Here is a tiny trained network, its code and every weight. The questions are about switching its units off for an input and a target symbol, where a switched-off unit gives its printed mean instead of its output.

import numpy as np


def w(rows, s, z=0):
    codes = np.array(rows[::2]) - 128.0
    scale = np.full(codes.shape[1], s)
    scale[-1] = z or s
    return codes * scale


def f(y):
    return y / 2 * (1 + np.tanh(0.7978845608 * (y + 0.044715 * y**3)))


def softmax(a):
    e = np.exp(a - a.max(-1, keepdims=True))
    return e / e.sum(-1, keepdims=True)


def log_softmax(a):
    a = a - a.max(-1, keepdims=True)
    return a - np.log(np.exp(a).sum(-1, keepdims=True))


def net(x, mask):
    ids = ['αβγδεζηθλξπστφω'.index(c) for c in x.split()]
    T = len(ids)
    res = E[ids] + P[:T]
    u = 0
    for l in range(2):
        q, k, v = (res @ M[l].T for M in (Q, K, V))
        z = softmax(np.where(np.tri(T) > 0, q @ k.T / 3**0.5, -1e9)) @ v
        res = res + np.where(mask[u], z, O[l][:, -1]) @ O[l][:, :-1]
        u += 1
        y = f(res @ A[l][:, :-1].T + A[l][:, -1])
        res = res + np.where(mask[u : u + 8], y, B[l][:, -1]) @ B[l][:, :-1]
        u += 8
    return log_softmax(res[-1] @ U[:, :-1].T + U[:, -1])


Q, K, V, O, A, B = {}, {}, {}, {}, {}, {}
E = w([
[175,236,110,174],'α',
[145,85,159,161],'β',
[133,95,90,129],'γ',
[114,140,187,4],'δ',
[139,117,185,154],'ε',
[84,168,126,123],'ζ',
[83,154,118,133],'η',
[157,203,22,112],'θ',
[121,167,62,40],'λ',
[117,97,151,176],'ξ',
[197,70,157,153],'π',
[127,204,191,243],'σ',
[115,126,107,129],'τ',
[109,104,160,175],'φ',
[102,116,84,182],'ω',
],0.021)
P = w([
[89,38,143,252],'0',
[152,178,164,129],'1',
[131,179,167,115],'2',
[140,181,152,112],'3',
[140,170,148,99],'4',
[142,163,147,97],'5',
[147,154,146,91],'6',
[151,147,141,83],'7',
[157,133,138,83],'8',
[159,130,139,78],'9',
[169,119,131,81],'10',
[180,111,130,80],'11',
],0.011)
Q[0] = w([
[65,32,136,42],'0.h0',
[60,83,255,182],'0.h0',
[73,79,73,137],'0.h0',
],0.0062)
K[0] = w([
[108,82,132,32],'0.h0',
[78,29,254,194],'0.h0',
[187,33,4,79],'0.h0',
],0.005)
V[0] = w([
[7,160,243,122],'0.h0',
[142,137,181,119],'0.h0',
[10,254,213,115],'0.h0',
],0.0081)
O[0] = w([
[125,98,103,111,214],'0.h0',
[133,171,92,172,156],'0.h0',
[247,9,93,136,255],'0.h0',
],0.011,0.0044)
A[0] = w([
[199,130,128,82,166],'0.n0',
[163,113,116,187,76],'0.n1',
[206,28,204,98,151],'0.n2',
[65,2,177,198,131],'0.n3',
[48,117,46,159,254],'0.n4',
[169,175,164,90,195],'0.n5',
[117,94,162,156,210],'0.n6',
[15,58,109,118,7],'0.n7',
],0.0097,0.0034)
B[0] = w([
[2,130,148,86,191],'0.n0',
[181,75,75,177,164],'0.n1',
[97,210,160,140,248],'0.n2',
[141,121,237,74,186],'0.n3',
[74,152,136,5,152],'0.n4',
[134,17,111,112,154],'0.n5',
[150,129,208,152,160],'0.n6',
[60,31,90,138,128],'0.n7',
],0.0072,0.011)
Q[1] = w([
[136,161,7,80],'1.h0',
[141,124,114,212],'1.h0',
[107,105,162,60],'1.h0',
],0.012)
K[1] = w([
[180,161,6,94],'1.h0',
[137,73,68,223],'1.h0',
[137,63,168,43],'1.h0',
],0.011)
V[1] = w([
[173,27,42,100],'1.h0',
[6,124,101,142],'1.h0',
[146,8,142,142],'1.h0',
],0.011)
O[1] = w([
[202,171,92,139,2],'1.h0',
[165,37,62,153,182],'1.h0',
[164,71,142,6,190],'1.h0',
],0.013,0.0073)
A[1] = w([
[215,127,114,178,119],'1.n0',
[114,97,182,62,102],'1.n1',
[46,123,114,10,89],'1.n2',
[87,108,72,219,175],'1.n3',
[56,103,109,82,137],'1.n4',
[156,86,103,168,3],'1.n5',
[86,201,48,77,135],'1.n6',
[127,194,148,99,121],'1.n7',
],0.011,0.0068)
B[1] = w([
[100,221,104,172,139],'1.n0',
[97,185,48,173,248],'1.n1',
[202,143,146,166,230],'1.n2',
[175,143,149,92,198],'1.n3',
[139,157,105,87,202],'1.n4',
[83,230,182,48,146],'1.n5',
[48,68,184,89,156],'1.n6',
[76,1,73,202,165],'1.n7',
],0.0091,0.017)
U = w([
[162,132,58,201,46],'α',
[166,43,70,169,71],'β',
[78,76,155,112,98],'γ',
[115,229,164,5,130],'δ',
[99,37,56,184,93],'ε',
[134,30,106,151,131],'ζ',
[139,117,162,99,216],'η',
[34,149,84,113,72],'θ',
[74,103,94,27,116],'λ',
[114,115,154,116,240],'ξ',
[227,109,181,95,138],'π',
[163,80,204,183,254],'σ',
[185,97,88,110,121],'τ',
[186,122,182,100,207],'φ',
[162,80,218,64,177],'ω',
],0.011,0.003)

Each question gives the input, a string of symbols that net reads in full, and the target symbol t.
The units are the heads (3 rows each of Q, K, V and O) and the neurons (one row each of A and B). Each row of codes is followed by its name. A weight is (code - 128) times the scale printed after its matrix; where a second scale follows, it is the last column's (O, A, B and U).
mask holds one flag per unit, layer by layer, with each layer's heads first. A switched-off unit (its flag False) gives its mean, the last column of its rows in O or B, instead of its output. The means were averaged over made-up inputs and are rounded, as every weight is.
A unit's drop is (log p(t) with every unit on - log p(t) with that unit switched off) / (log p(t) with every unit on - log p(t) with every unit switched off).
The circuit of an input: a set's keep is (log p(t) with only the set's units on - log p(t) with every unit switched off) / (log p(t) with every unit on - log p(t) with every unit switched off). Starting from the 12 units with the biggest drops (on a tie, the unit counted first), units are removed one at a time, each time the one whose removal leaves the highest keep (on an exact tie, the one counted first), for as long as the keep stays at least 0.8.
circuit, biggest first: the units of the circuit, biggest drop first
most important unit: the unit with the biggest drop
k most important neurons: the k neurons with the biggest drops, biggest first
k most important neurons of layer l: the k neurons of layer l with the biggest drops, biggest first
input ω φ ε η ω ξ γ ζ φ φ σ β, target λ: most important unit -> 1.n5
input σ β δ β π, target α: 2 most important neurons of layer 0 -> 0.n3, 0.n1
input ξ τ σ η θ τ ε σ β, target β: circuit, biggest first -> 0.h0, 1.h0
input ξ ξ β, target β: circuit, biggest first -> 0.h0, 1.h0, 0.n7
input π τ γ β δ φ, target γ: 2 most important neurons -> 1.n3, 1.n1
input φ η γ θ, target θ: circuit, biggest first -> 1.h0, 1.n6
input ξ ε φ ε φ ζ ξ α λ π, target β: circuit, biggest first -> 0.h0, 1.h0, 0.n7
input τ ξ η α, target α: circuit, biggest first -> 1.n7, 1.h0
input γ β η γ ε ξ π φ σ ω π, target ω: 2 most important neurons of layer 1 -> 1.n5, 1.n3
input σ γ α η ω η λ ξ, target α: 2 most important neurons -> 1.n1, 1.n7
input η λ β, target π: 2 most important neurons of layer 0 -> 0.n3, 0.n7
input π γ θ λ ξ, target γ: circuit, biggest first -> 0.h0, 1.h0, 1.n3
input ε β η θ τ γ η α π ε φ, target δ: 4 most important neurons -> 1.n1, 0.n3, 1.n4, 1.n7
input β γ π, target ε: circuit, biggest first -> 0.h0, 1.h0
input φ φ ω γ θ σ ε λ η β δ ξ, target τ: most important neuron of layer 0 -> 0.n7
input γ λ ω α ξ, target ω: 3 most important neurons of layer 0 -> 0.n4, 0.n7, 0.n3
input φ θ γ ε, target τ: 2 most important neurons -> 1.n1, 0.n7
input σ φ ω θ σ ε σ τ π, target α: 4 most important neurons -> 1.n1, 1.n7, 1.n2, 0.n3
input ω ω τ ε, target λ: 4 most important neurons -> 1.n5, 0.n7, 0.n3, 1.n2
input η ζ γ ξ τ γ ε, target π: 2 most important neurons of layer 1 -> 1.n2, 1.n7
input ε θ ε γ η ξ, target δ: 4 most important neurons -> 0.n3, 1.n1, 1.n4, 1.n7
input β γ α β β, target ε: 2 most important neurons -> 1.n1, 0.n3
input ξ φ γ π δ θ γ ξ, target β: most important unit -> 0.h0
input γ γ λ α ζ γ γ ε ε, target ω: 4 most important neurons -> 1.n5, 1.n3, 1.n1, 0.n4
input φ γ α σ φ γ γ ξ, target τ: 3 most important neurons -> 1.n1, 1.n2, 0.n7
input σ λ β β, target α: 3 most important neurons -> 1.n1, 1.n7, 1.n2
input η η φ θ ξ α ω σ φ, target π: 2 most important neurons -> 0.n3, 0.n7
